B:
1: [ 123  262    7  -75  -33 -126  -43    2   14  -57   95   38  169  110
  -46  353 -112   -9   35  -33  -15   72   51   31    0  -44  -81   46
  208   58  -84   27   33  -41   59 -247]
2: [  72  254   26   -5  -11  -28 -121  114   24    6   54   23  -34  353
   94  143 -121  -56   65  -16  139   60 -156  -73  125  -28   -3  -96
  -38   24 -201 -119  -43  -87 -147 -198]
3: [ -75 -260  -15  158  110   70   33 -201  120  367 -193  103    8    8
  109    1   23 -127  -17  213  -88   44  -66  205  -25  -67   95 -105
 -194   32  179  -19 -223  123    1  -17]
4: [ -81 -359  -61   96   88  134   34 -215  110  360 -118   75    4 -153
   14  -31   63  -88  -47  219 -188   70   23  236 -104  -25   19 -114
 -133   27  243  -37 -147  139  110   47]
5: [  20 -338 -155  195  -80  -36   72 -216   69  213 -201   58  -54  -61
  225 -159  102 -283  121  172  -53   36  -72  308 -140 -168   36 -151
 -224  130   99  -29 -179   96   83   37]
6: [ 151  234   82  -86   36 -114  -60   44   41  -56   60   58  184  137
  -16  324 -128  -29   10  -38  -19   18   16   70   46  -63  -87  112
  132  120  -94  -10    2  -46  -15 -202]
7: [ 116  336   81  -71   27  -42 -138  143   29  -51  109   21   56  323
   17  256 -166    4   27  -58  105   43  -95  -75  134   -8  -48   -6
   59   41 -200  -89    2 -101 -128 -229]
8: [ 193  280   82 -227   42  -44 -121  131   25 -154  219   10  199   35
 -158  350 -152   61  -49 -105  -92   32   94   27   28   11 -202  156
  247  121 -116  -62  133  -84   56 -165]
9: [ 156 -224  104 -320  216  216 -107   59  113   36  230    8  211 -423
 -316  125  -46   90 -238    1 -419  -18  236  284 -113   97 -320  241
  129  201  175 -140  139   43  222  167]
10: [ 179  290   99 -158   59 -105  -82   79   40 -107  126   46  228   90
  -96  386 -156   26  -30  -78  -53   17   71   57   40  -31 -137  159
  218  125  -96  -12   57  -53   15 -211]
11: [ -56 -363   26  128  173   71   66 -251  153  391 -223  136   96 -135
   68   29   35 -115  -71  240 -189    6    9  319  -62  -76   56   -2
 -181   94  280   10 -235  178   59   34]
12: [ 178  119  -19 -233  -32    7  -89   74   10 -145  251  -26  150 -139
 -192  250  -74   31  -37  -83 -183   57  161   97  -82   20 -251  106
  256  117  -59  -70  174  -55  184  -78]
13: [ 310  240  -76 -530 -140  168 -282  399  -74 -458  647 -193   24 -217
 -386  100 -103  127  -75 -294 -219   83  194  -39  -96  162 -529   82
  372  150 -279 -304  485 -229  249   53]
14: [ 188  255  102  -94   53 -151  -51   36   49  -80   45   74  234  122
  -16  368 -146  -28    2  -49  -22   -2   33   96   41  -85  -93  169
  150  152  -85   16    3  -38   -4 -217]
15: [ -99 -290    6  142  143  190  -45  -95  126  399 -157   69 -124   97
  136 -149   20 -121  -29  211  -29   42 -165  142   46  -17   96 -185
 -321   17  122 -136 -231   90 -107   57]
16: [ -59 -312  201  101  356  193  -54  -89  214  463 -237  155   27   82
  107  -43  -42  -67 -153  236 -103  -55 -149  239  132  -23  109   22
 -374  106  213 -111 -308  127 -185   85]
17: [-242 -461 -347  244 -192  424 -141   -1   13  408   -4 -115 -632  184
  243 -685  179 -235  136  221  124  219 -344  -59  -34   74   91 -716
 -520 -187  -52 -375 -141   -8  -75  191]
18: [ -10 -481 -240  -43  -91  216   -5 -143   37  178  102  -45  -94 -419
  -90 -220  152 -123  -17  134 -299  120  124  269 -269   15 -180 -177
  -39   58  186 -134   54   85  324  192]
19: [ 132  234  118  -65   95  -96  -64   29   69    3   25   79  201  167
  -18  352 -149    3  -24  -13  -18    6    0   60   77  -52  -45  126
  113  109  -59    0  -38  -20  -45 -211]
20: [-162 -318 -427  278 -342   39   86 -293  -40  276  -91  -38 -286  -23
  196 -228  185 -265  236  215   24  241  -66   81 -240  -85   87 -521
 -120 -136   61  -23 -110   72  209  -65]
21: [ -34 -432 -122  194  -13  157  -36  -84   94  300 -182   23 -240   51
  272 -414  105 -287   83  188   -7   27 -222  243  -38  -97   52 -268
 -453  106   52 -204 -208   68  -63  172]
22: [-235 -525 -412  381 -261   82  146 -416   18  462 -236   18 -287  -92
  257 -307  235 -305  203  328  -28  218  -86  195 -252 -116  169 -529
 -253 -136  212   11 -230  165  198    2]
23: [ 230  299  474 -242  475  -15 -167  198  189   22   18  165  398  205
 -126  488 -294  137 -243  -50 -108 -163   -9  132  277   -1  -99  469
   35  262  -18  -68  -77  -23 -246 -128]
24: [-129 -278 -428  243 -376  254 -148   66  -59  165   39 -158 -650  297
  348 -683  169 -335  287  107  250  216 -388  -92  -51  -11   53 -737
 -462 -126 -253 -366  -65  -97  -73  112]
25: [ 115   96 -150  -96 -172  -34  -59   20  -34 -111  195  -45   21  -37
  -66  128  -18  -66   81  -49  -67  119   75   53 -118  -18 -167  -81
  178   55 -107  -66  130  -61  170 -114]
26: [ 110  309  106 -127   65  139 -280  332   30  -51  193  -37 -130  435
   31   16 -172   10    0  -94  163   40 -237 -163  235   67  -84 -108
 -113   31 -313 -295   25 -175 -264  -97]
27: [ 137  185  175  -83  168  -71  -73   40   97   38   -3   98  219  139
  -20  332 -154    7  -61    3  -48  -27   -4  103  100  -49  -51  175
   61  140  -25  -17  -68   -9  -75 -165]
28: [ -24 -361 -231  234 -152   16   49 -182   42  224 -178   24 -189    8
  278 -292  128 -320  168  177    3   76 -146  240 -129 -151   57 -287
 -301   81   44  -89 -171   69   56   49]
29: [ 124  199   47  -50   12 -103  -47   11   44  -14   38   54  142  146
    9  282 -114  -42   30  -14   -1   33   -6   62   28  -61  -52   54
  102   94  -83  -10  -19  -30   -9 -195]
30: [  72  232  -68    3 -107  -82  -66   28   -7  -27   76    6   10  227
   50  204  -82  -69   99  -14   84  107  -54  -38   19  -48  -29 -119
   96   -3 -152  -42    4  -66   -2 -235]
31: [ 177  201   90 -155   65  -66  -79   66   45  -83  125   40  207   28
  -97  322 -131   10  -39  -56  -93   11   79   93   17  -26 -154  161
  173  140  -65  -29   61  -40   36 -150]
32: [  59  214  -35   -1  -56  -53  -80   36    6    8   60   19   13  235
   49  187  -93  -55   76  -11   81   91  -73  -33   47  -37  -23 -101
   56    9 -139  -54  -16  -64  -38 -207]
33: [  88  240   95  -56   76  -71  -62   15   57   37   43   65  161  179
  -31  345 -138   18  -18   -1   -1   40    1   21   71  -27  -35   65
  114   55  -56   -2  -32  -27  -40 -228]
34: [  95  207  -45  -43  -80 -109  -35  -17    3  -46   88   23  105  104
  -17  285  -82  -38   63  -20   -5   88   35   26  -26  -53  -72  -17
  171   42  -91    8   28  -37   66 -224]
35: [  59  206   32   25    2  -62  -75   27   36   50    8   43   36  274
   78  205 -107  -58   50   19   90   55 -103  -11   85  -52   12  -62
    3   32 -118  -49  -72  -47  -97 -205]
36: [ 148  329  100  -83   38  -78 -127  134   33  -67   83   39   98  302
   27  268 -164  -19   19  -61   86   15  -87  -33  133  -36  -58   45
   60   93 -194  -81   -2  -93 -126 -222]
37: [  26 -411 -237   67 -139   94   17 -146   33  145  -17  -25 -127 -238
   83 -258  141 -230   83  122 -158   85    9  280 -217  -77 -103 -195
 -141  113   96 -121  -27   70  209  138]
38: [-159 -392 -259  294 -138   72   82 -300   48  391 -213   38 -197   -8
  221 -211  148 -249  133  264  -13  147 -103  180 -146  -96  137 -380
 -246  -62  153  -28 -223  125   98   -8]
39: [-285 -438 -574  402 -471  236   -9 -191  -76  375  -70 -130 -669  181
  358 -656  266 -355  331  249  203  323 -310  -67 -184  -27  168 -887
 -414 -266  -71 -227 -149    9   70   50]
40: [-187 -384 -147  278    0  145   50 -268   94  487 -231   72 -168   38
  187 -171  106 -183   56  293  -31  121 -127  155  -64  -49  167 -333
 -291  -79  197  -53 -270  142    9   -2]
41: [-165 -386 -177  260  -35  123   56 -269   82  437 -211   61 -167    8
  184 -172  109 -198   70  271  -43  128 -112  170  -95  -61  143 -326
 -265  -61  188  -48 -241  136   47    8]
42: [-171 -321 -102  130   42  413 -187   91   80  402  -17  -50 -449  253
  174 -481   55 -128   10  187   87  113 -332  -45  101   98   78 -467
 -494 -103  -40 -367 -171  -12 -197  167]
43: [ -83  200 -444  195 -516   22 -122   77 -156  -34  154 -161 -504  485
  270 -259   57 -229  362   -4  370  302 -295 -300  -33  -25   62 -704
  -96 -229 -401 -206   39 -180  -37 -228]
44: [   8  167 -227  118 -275 -107  -22  -57  -58    5   31  -23 -119  255
  156   79   -9 -156  215   25  157  171 -103  -70  -51  -84   28 -305
   53  -68 -178  -26  -21  -59   38 -253]
45: [  41 -147  126   58  196  175 -162  126  138  224  -95   57 -133  259
  188 -218  -61 -139  -37   94   52  -52 -278  122  175  -27   24  -78
 -418  145  -60 -265 -191   -6 -265  102]
46: [ -19 -186  220   38  345  215 -117   34  189  363 -140  121   -3  159
   78  -38  -86  -38 -152  164  -56  -53 -181  156  180   15   49   29
 -344  109  106 -177 -239   68 -230   76]
47: [-147 -467 -119  262   44  143   61 -268  119  480 -260   84 -142  -23
  195 -222  119 -206   35  296  -73   73 -124  244  -80  -74  142 -262
 -346   -2  229  -64 -287  156   17   68]
48: [-140 -420 -337  298 -223    3  155 -387   20  356 -200   32 -140 -141
  188 -155  185 -274  171  270  -81  176   -7  234 -254 -127  107 -363
 -131  -60  200   53 -178  153  230  -42]
49: [ 103  354   44  -48  -27  -15 -165  194    8  -56  119   -3  -43  407
   69  163 -154  -32   65  -72  173   69 -171 -130  159   -2  -30  -94
   -1   24 -272 -150    0 -135 -179 -218]
50: [  30  212  -73   26 -102  -16  -94   52   -7   23   75   -6  -65  284
   68  127  -77  -61   98    5  119  125 -115  -85   54  -21    0 -189
   21  -38 -174  -89  -14  -80  -56 -210]
51: [ 144  248  199 -332  204  356 -404  521   64  -96  382  -93 -160  320
 -139  -85 -205  129 -159 -155   40   -4 -207 -179  283  208 -235  -26
 -138   78 -317 -462  144 -214 -277   81]
52: [ 222  273  121 -169   75 -179  -35   16   54 -128  104   79  334    9
 -114  476 -159   20  -37  -70 -112   -8  135  133    3  -68 -155  267
  275  180  -47   53   61  -25   79 -219]
53: [  45 -353 -127  121  -36   30   34 -153   77  181 -133   42  -54 -109
  166 -188   88 -251   73  148 -102   25  -54  306 -130 -136  -27 -113
 -222  148   97  -82 -127   83   86   91]
54: [  41  112  -41   58  -46  -53  -46  -24   27   74  -16   40    2  208
   97  131  -56 -101   78   41   67   76  -83   26   25  -64   17 -108
  -18   25  -82  -41  -77  -21  -42 -174]
55: [ 215  212  -26 -293  -65   54 -180  222  -15 -241  350  -77   55  -35
 -194  167 -104   40  -21 -157 -108   64   86    0  -34   55 -303   49
  229  115 -199 -176  241 -135  117  -63]
56: [ 191  337  372 -191  357  -60 -130  134  139   11   32  144  361  204
 -116  520 -267  118 -188  -42  -73  -97   14   85  219  -11  -78  376
  106  189  -34  -24  -67  -24 -182 -200]
57: [ 232  193 -162 -420 -214  153 -237  315  -93 -384  582 -192  -45 -187
 -314   49  -57   77  -10 -236 -174  133  164  -56 -125  141 -453  -39
  343   81 -262 -269  432 -202  262   11]
58: [ 163  308  313 -217  308   22 -172  187  123    7  111   95  248  212
 -128  400 -240  131 -170  -55  -59  -61  -14   26  217   45 -109  276
   81  144  -71 -100  -16  -56 -170 -148]
59: [  30  207  -28   27  -49   -9 -102   59   13   49   51   15  -50  314
   77  142  -93  -58   75   13  115   99 -128  -74   83  -20   20 -153
   -6  -20 -156  -84  -44  -69  -91 -204]
60: [ 291  170  -49 -571  -72  171 -233  317  -51 -411  652 -165  151 -399
 -492  218  -97  182 -146 -260 -352   86  322   34 -159  182 -564  180
  480  159 -151 -226  503 -167  355   59]
61: [ 210  200   18 -240  -22  -46  -98  103    7 -198  254  -12  192  -81
 -175  302 -107   35  -31 -115 -146   39  145   83  -56    2 -257  147
  275  144  -97  -62  178  -72  153 -117]
62: [ 164  390  391 -223  368  163 -332  423  127   -6  146   48   51  496
  -30  185 -301  114 -172 -107  114  -93 -246 -115  401   96  -77  167
 -154  136 -259 -292  -44 -154 -424  -77]
63: [  32  135   -4   37   -6  -14  -78   14   41   84    4   32  -18  248
   83  127  -80  -67   58   38   77   68 -111   -5   73  -36   18 -106
  -35   16 -104  -78  -76  -36  -83 -164]
64: [  85  104 -614 -134 -697   12  -81   60 -235 -362  509 -274 -308 -156
 -108 -130  137 -138  305 -152   -2  349  129 -145 -360   35 -321 -505
  377 -125 -314 -157  421 -187  462 -116]
65: [  -4 -432  110   28  284  130   40 -216  190  384 -179  141  173 -269
  -31   44   21  -73 -163  227 -316  -42   77  392  -66  -44  -23  139
 -166  166  341  -15 -196  190   78  127]
66: [   3 -392 -330 -142 -215  267  -67  -42  -26   42  286 -137 -178 -434
 -182 -251  154  -76    8   48 -293  182  163  160 -302   94 -283 -262
   75    6   81 -202  207    8  393  185]
67: [ 162  297  194  -95  165 -107  -90   70   85  -17   30   99  242  222
  -25  404 -188   16  -51  -36   -2  -30  -15   57  133  -49  -52  196
  102  142  -85  -11  -47  -40 -106 -222]
68: [  83 -192 -210   45 -183   11  -16  -66   -3   16   27  -29  -99  -72
  121 -163   79 -225  131   45  -50   84  -35  195 -154  -99 -107 -180
  -85  111  -43 -114   -1   -6  141   32]
69: [ 101  320  -13  -55  -84   22 -202  232  -13  -97  161  -43 -129  415
   87   49 -129  -55   98  -89  199   86 -203 -158  144   14  -58 -168
  -42   10 -319 -212   33 -162 -179 -174]
70: [ 183  148  122 -124  104  -95  -57   39   74  -52   49   72  237   34
  -42  308 -125  -23  -43  -41  -91  -30   51  156   30  -60 -122  200
  113  187  -35  -24    1  -18   15 -128]
71: [ 130  238   12  -45  -36 -169  -13  -41   22  -49   50   62  197  102
  -23  373 -107  -40   50  -19  -19   52   56   70  -15  -80  -63   74
  195   81  -61   55    5  -20   60 -256]
72: [ 130  182  -64 -122  -92  -45  -74   54  -11 -109  182  -21   82   31
  -80  221  -78  -23   43  -56  -52   87   62   26  -47  -10 -156  -10
  193   66 -122  -53  105  -67  104 -160]

[-125  -47   27   41  -12  -80   -8   75   -9   69   17  -37  -63   50
  110  -12   20  -35   28  -52  -47  -39  -10  -72   23   43   22]
36
[ -92 -101   10   86  -12  116   -6  102   87   56  108  -49  -18   85
  -13   12   36 -157   16  -27 -143  -25  -81   39  -22  -64  -98]
59
[ 201  274  149  -44  -46 -469  141 -175 -298  -75 -213   52 -184 -211
   81    9   62  293   55 -164  379   11  250 -283  129  241  243]
9
[ -92  147  -49  182 -196  298  101  104  310   29  281  -24   47 -104
 -196   28   50 -406   67   36 -338  173 -332  266   23 -291 -259]
43
[ 306  169  100   56  -14   20   96 -104  -47 -211 -111   67  -62 -270
 -266   16   53   37   95   -1   43  137   15  -16   12   79   13]
66
[-107  162 -108  -37 -101    9  -48   37  114   74    8    2   32 -190
  -52   66  -20 -172  105  -61 -103   50 -179   91  116  -69  -29]
44
[ -66 -306  154  232   23  212  103  149   68   79  291 -116  -87  402
   25  -28  129 -169 -107  -27 -127 -101   30   16 -144 -128 -200]
45
[ 419  115  207   44   68 -140  126 -162 -228 -274 -220   79 -145 -226
 -205  -19   81  242   69  -19  205   87  209 -181  -19  231  126]
60
[ -86   31  -37 -105   19 -207  -95   10  -86   68 -152    0  -47  -95
  111   38  -29   61   83 -103   80  -65   30 -122   96  143  134]
14
[ -92   66   50   84 -109  -78  107   40   20  138  167  -63  -73  101
   75   39   83 -114  -22 -138   49  -49    2   -5   61 -110  -62]
15
[ 229  -82   80   44  102  137  -18  -18  -26 -188 -124   34  -36 -127
 -235    2   24   19   78   47  -62   55   16  -17  -63  118  -12]
18
[ -25  -88  164  239  -91  117  205   80   69   88  333 -100 -101  294
    4   -3  157 -185  -99  -80  -43  -44   24   36  -66 -196 -198]
26
[-93 -79  -4  -1  15  -6 -56  74  11  74   4 -40 -25  40  44  29   9 -65
  29 -67 -43 -65 -18 -29  18  26  -6]
3
[ 73 -87  52 -20  83 -32 -44   8 -77 -33 -99  -7 -55 -13 -36  24  23  53
  37 -53  51 -58  79 -85  -5 120  48]
8
[ -82   46  -30  -62   -9 -150  -60   23  -42   70  -87   -5  -38  -80
   80   40  -10    5   71  -91   38  -43   -2  -79   83   86   82]
29
[ -14 -175   -6   10  104  113 -113   84   31  -50  -82   -4   -8  -24
  -64   -2  -18  -45   70   33 -149  -15  -51  -16  -44   98   -6]
53
[ -91  167    9   -7 -131 -181   70   -5  -20  154   87  -43  -62   -8
   96   72   51  -69   12 -178  129  -46    8  -31  125  -68    9]
7
[ -38 -214  133   74   71  -70   29   71 -105   65   49  -70 -115  252
  127  -16   76   48  -56  -86   64 -142  153 -146  -54   75   10]
58
[-168  305  -47   -5 -197 -252   73    0   27  150   54  -10  -45 -162
  132   42   17  -96   72 -137   41   47  -98  -22  188  -54   49]
40
[ -77  -11  -66 -103   52 -113 -145   34  -38   28 -171   15   -8 -142
   46   39  -51   25  107  -54  -17  -41  -26  -77   70  146  112]
71
[ -39 -250   15  -18  133   73 -133   93  -18    9  -72  -35  -18   92
   -1   14   -7  -13   35  -13  -77 -108   25  -58  -57  110    6]
11
[  25 -170   18  -46  115   26 -114   38  -55    6  -97  -25  -27   36
  -32   48   -2   17   36  -59   10 -104   56  -59  -19  105   29]
10
[-102  -20  -28   46  -34   67  -29   84   92   45   50  -25   -1  -26
  -13   13    8 -149   55  -19 -141   12 -121   45   22  -40  -53]
41
[  67   93   -2  -17   -3  -35  -29  -21  -13  -72 -120   35  -28 -213
  -97   17   -2   -7  107  -16  -24   62  -48  -26   47   92   50]
37
[  17 -214   22  -53  139   21 -134   50  -67    5 -115  -30  -25   64
  -15   45   -8   36   29  -54   11 -122   69  -79  -32  130   38]
70
[ -69  -54   72  168  -74  109   99   94   96   58  209  -64  -55  130
   -7  -11   84 -181  -17  -27 -131   10  -71   44  -33 -125 -143]
69
[ -27  -15 -101   15    2  260 -113   89  191  -55  -18   17   72 -189
 -212   32  -35 -227  130   68 -292   95 -243  161   -2  -47 -106]
20
[ 367  228  201   83  -45 -157  203 -165 -173 -203  -94   60 -146 -206
 -178    2  108  154   49  -70  216  106  165 -127   26  122   76]
13
